Below is a small trained network, with its code and all its weights. Each question gives an input and a class and asks what happens when units are switched off, that is, made to give their printed mean instead of their output.

import numpy as np


def w(rows, s, z=0):
    codes = np.array(rows[::2]) - 128.0
    scale = np.full(codes.shape[1], s)
    scale[-1] = z or s
    return codes * scale


def f(y):
    return y / 2 * (1 + np.tanh(0.7978845608 * (y + 0.044715 * y**3)))


def log_softmax(a):
    a = a - a.max(-1, keepdims=True)
    return a - np.log(np.exp(a).sum(-1, keepdims=True))


def net(x, mask):
    res = np.array(x, float).reshape(1, 7) / 4 @ E
    y = f(res @ A[0][:, :-1].T + A[0][:, -1])
    res = res + np.where(mask, y, B[0][:, -1]) @ B[0][:, :-1]
    return log_softmax(res[-1] @ U[:, :-1].T + U[:, -1])


A, B = {}, {}
E = w([
[15,44,130,115,188,211,188,113,74,207],'x0',
[115,136,122,122,127,116,124,130,128,130],'x1',
[160,96,51,42,147,156,207,195,79,13],'x2',
[93,121,192,4,35,200,72,225,171,150],'x3',
[192,1,79,107,45,30,141,153,139,207],'x4',
[93,158,177,209,20,109,207,197,42,111],'x5',
[74,118,150,126,67,145,194,10,251,62],'x6',
],0.0062)
A[0] = w([
[132,135,73,202,133,98,185,68,99,111,34],'N0',
[149,144,113,161,165,130,77,215,54,188,148],'N1',
[131,120,63,42,137,125,202,159,100,35,25],'N2',
[128,132,97,224,217,81,153,98,119,87,25],'N3',
[164,26,98,135,62,93,171,123,167,150,3],'N4',
[86,117,134,97,110,123,181,94,204,102,73],'N5',
[129,43,61,122,91,65,138,149,132,174,52],'N6',
[103,148,140,211,9,127,198,169,44,80,155],'N7',
[113,100,183,104,86,126,179,45,161,89,107],'N8',
[175,43,105,122,104,86,110,142,102,202,40],'N9',
[162,76,115,104,215,133,34,82,231,143,175],'N10',
[65,62,124,118,162,182,230,94,116,179,78],'N11',
[149,105,66,57,144,132,229,177,109,2,38],'N12',
[137,103,92,232,185,66,124,47,101,121,118],'N13',
[108,183,153,146,194,151,80,169,72,114,106],'N14',
[85,179,192,210,71,82,141,127,103,185,124],'N15',
[82,51,237,183,156,148,110,94,118,202,127],'N16',
[49,63,119,124,163,170,179,90,79,175,50],'N17',
[149,153,94,173,216,46,199,72,111,133,87],'N18',
[42,58,86,103,193,167,204,134,103,161,89],'N19',
[102,107,138,116,95,130,180,71,191,87,87],'N20',
[149,125,135,123,96,104,138,91,186,72,35],'N21',
[199,125,115,112,218,128,65,177,86,185,104],'N22',
[75,210,110,128,135,220,90,132,115,51,129],'N23',
[167,45,107,99,78,75,150,105,118,149,79],'N24',
[88,207,152,161,175,169,131,119,109,54,100],'N25',
[246,168,148,170,99,102,66,138,157,51,106],'N26',
[107,94,173,157,75,142,234,96,203,85,90],'N27',
[77,85,193,6,67,181,107,184,148,113,158],'N28',
[210,204,123,141,101,61,114,141,188,69,100],'N29',
[151,108,66,186,189,94,206,78,86,110,62],'N30',
[99,118,114,110,83,143,157,57,196,100,89],'N31',
[192,222,85,96,79,52,104,127,156,57,77],'N32',
[105,191,184,66,69,189,61,172,172,182,233],'N33',
[147,82,101,75,158,136,174,170,92,17,84],'N34',
[150,93,40,42,236,136,29,61,202,119,89],'N35',
[138,57,82,160,65,48,140,136,166,191,70],'N36',
[162,131,133,128,143,120,85,205,32,155,84],'N37',
[86,212,162,182,193,169,95,102,137,104,148],'N38',
[124,170,200,205,111,73,26,77,185,211,158],'N39',
],0.0066,0.002)
B[0] = w([
[177,94,141,131,118,100,74,184,144,110,181],'N0',
[81,206,58,166,209,57,92,156,140,89,206],'N1',
[109,92,58,173,101,112,138,37,217,217,194],'N2',
[206,93,167,127,95,131,92,186,163,143,198],'N3',
[153,137,198,94,174,91,195,107,149,94,184],'N4',
[109,183,124,139,188,57,91,198,75,65,171],'N5',
[157,133,198,87,190,104,202,89,158,98,188],'N6',
[56,56,148,193,74,211,201,207,97,62,235],'N7',
[110,194,105,179,182,53,56,179,135,89,181],'N8',
[120,157,161,108,196,97,178,73,152,90,189],'N9',
[30,55,155,182,66,171,192,137,104,72,241],'N10',
[133,205,106,58,84,150,126,93,35,122,199],'N11',
[70,84,37,186,99,141,117,2,219,215,215],'N12',
[192,68,112,124,74,127,40,184,173,149,223],'N13',
[127,171,156,144,196,82,182,104,160,84,185],'N14',
[74,51,93,173,96,176,195,118,176,123,204],'N15',
[70,174,64,84,91,153,115,75,117,177,205],'N16',
[179,203,146,27,85,163,103,79,53,152,192],'N17',
[197,94,138,121,92,151,81,202,156,145,209],'N18',
[142,221,125,51,65,203,98,96,43,161,205],'N19',
[120,183,61,153,192,47,67,169,106,68,178],'N20',
[96,193,85,86,136,75,118,140,64,109,161],'N21',
[64,173,73,161,174,60,131,170,108,65,195],'N22',
[205,84,220,81,222,130,178,104,161,124,216],'N23',
[160,112,179,75,181,120,196,83,142,100,181],'N24',
[192,88,204,90,191,124,192,82,163,102,206],'N25',
[103,208,115,59,86,177,134,80,44,156,201],'N26',
[86,180,106,186,195,27,87,184,114,54,192],'N27',
[225,100,131,107,86,105,37,200,155,153,244],'N28',
[132,201,136,70,81,197,137,61,18,152,201],'N29',
[184,104,116,101,68,132,43,197,125,157,201],'N30',
[87,167,79,154,191,29,61,183,127,71,183],'N31',
[157,200,124,55,77,196,139,108,37,162,199],'N32',
[188,65,136,135,109,129,71,159,202,173,242],'N33',
[70,104,42,204,129,122,152,52,226,189,194],'N34',
[22,49,178,188,67,185,184,209,60,45,255],'N35',
[153,97,198,70,189,131,225,59,173,95,200],'N36',
[108,201,90,181,190,58,90,183,132,54,190],'N37',
[165,93,164,93,184,118,208,95,200,145,219],'N38',
[62,137,51,154,110,131,128,47,161,228,252],'N39',
],0.0063,0.0073)
U = w([
[61,231,50,188,231,1,60,195,101,47,102],'0',
[47,96,27,187,89,130,129,29,224,226,231],'1',
[142,250,125,31,48,189,123,94,8,141,35],'2',
[198,84,234,73,242,95,242,92,195,72,5],'3',
[12,19,157,215,48,190,202,220,73,43,198],'4',
[227,57,126,98,59,92,25,238,200,163,90],'5',
],0.006,0.0025)

Each question gives the input, the list of numbers given to net, and the class t.
The units are the neurons (one row each of A and B). Each row of codes is followed by its name. A weight is (code - 128) times the scale printed after its matrix; where a second scale follows, it is the last column's (A, B and U).
mask holds one flag per neuron, in row order. A switched-off neuron (its flag False) gives its mean, the last column of its row in B, instead of its output. The means were averaged over made-up inputs and are rounded, as every weight is.
A unit's drop is (log p(t) with every unit on - log p(t) with that unit switched off) / (log p(t) with every unit on - log p(t) with every unit switched off).
The circuit of an input: a set's keep is (log p(t) with only the set's units on - log p(t) with every unit switched off) / (log p(t) with every unit on - log p(t) with every unit switched off). Starting from the 12 units with the biggest drops (on a tie, the unit counted first), units are removed one at a time, each time the one whose removal leaves the highest keep (on an exact tie, the one counted first), for as long as the keep stays at least 0.8.
units of the circuit, in order: the units of the circuit, biggest drop first
unit that matters most: the unit with the biggest drop
k most important neurons: the k neurons with the biggest drops, biggest first
drop when u is switched off: that unit's drop, to one decimal
input [0,-7,-1,-8,8,8,4], class 3: unit that matters most : N36
input [-8,8,-7,-2,5,3,-7], class 2: 3 most important neurons : (N29; N26; N32)
input [-7,-7,-4,-6,1,5,-2], class 2: 3 most important neurons : (N26; N29; N32)
input [-5,-3,7,3,-7,2,-3], class 1: 2 most important neurons : (N12; N34)
input [-2,8,0,5,-5,0,-4], class 3: units of the circuit, in order : (N23; N14)
input [-5,-2,-3,6,-8,-2,6], class 3: 2 most important neurons : (N23; N38)
input [6,-7,-4,3,7,-1,1], class 3: units of the circuit, in order : (N36; N6)
input [6,7,-5,8,-4,-4,0], class 5: 2 most important neurons : (N33; N28)
input [-8,5,5,-5,7,-4,-1], class 2: 3 most important neurons : (N32; N29; N26)
input [-6,2,-5,1,5,6,-3], class 2: 3 most important neurons : (N26; N29; N35)
input [5,-5,-3,-4,6,-8,1], class 4: 2 most important neurons : (N35; N10)
input [2,1,5,5,-5,-6,-7], class 0: 4 most important neurons : (N22; N1; N37; N7)
input [0,-8,-7,4,7,-6,-6], class 1: 4 most important neurons : (N39; N16; N23; N25)
input [5,4,2,2,4,1,-4], class 2: unit that matters most : N19
input [2,-8,-8,4,-4,1,-7], class 1: 2 most important neurons : (N39; N15)
input [4,-6,1,-3,5,-7,-7], class 0: 3 most important neurons : (N22; N1; N7)
input [1,-8,-7,1,5,-8,-3], class 4: 3 most important neurons : (N35; N10; N12)
input [-5,-4,-5,6,-5,5,6], class 0: 2 most important neurons : (N27; N8)
input [4,-4,-8,5,6,0,-4], class 1: drop when N39 is switched off : 0.2
input [-8,8,5,6,-4,-6,-6], class 2: unit that matters most : N32
input [2,7,-4,-3,-4,-8,4], class 4: drop when N35 is switched off : 0.4
input [-2,3,7,-2,8,0,-5], class 3: drop when N6 is switched off : 0.5
input [7,7,5,-2,-4,0,5], class 2: drop when N11 is switched off : 0.3
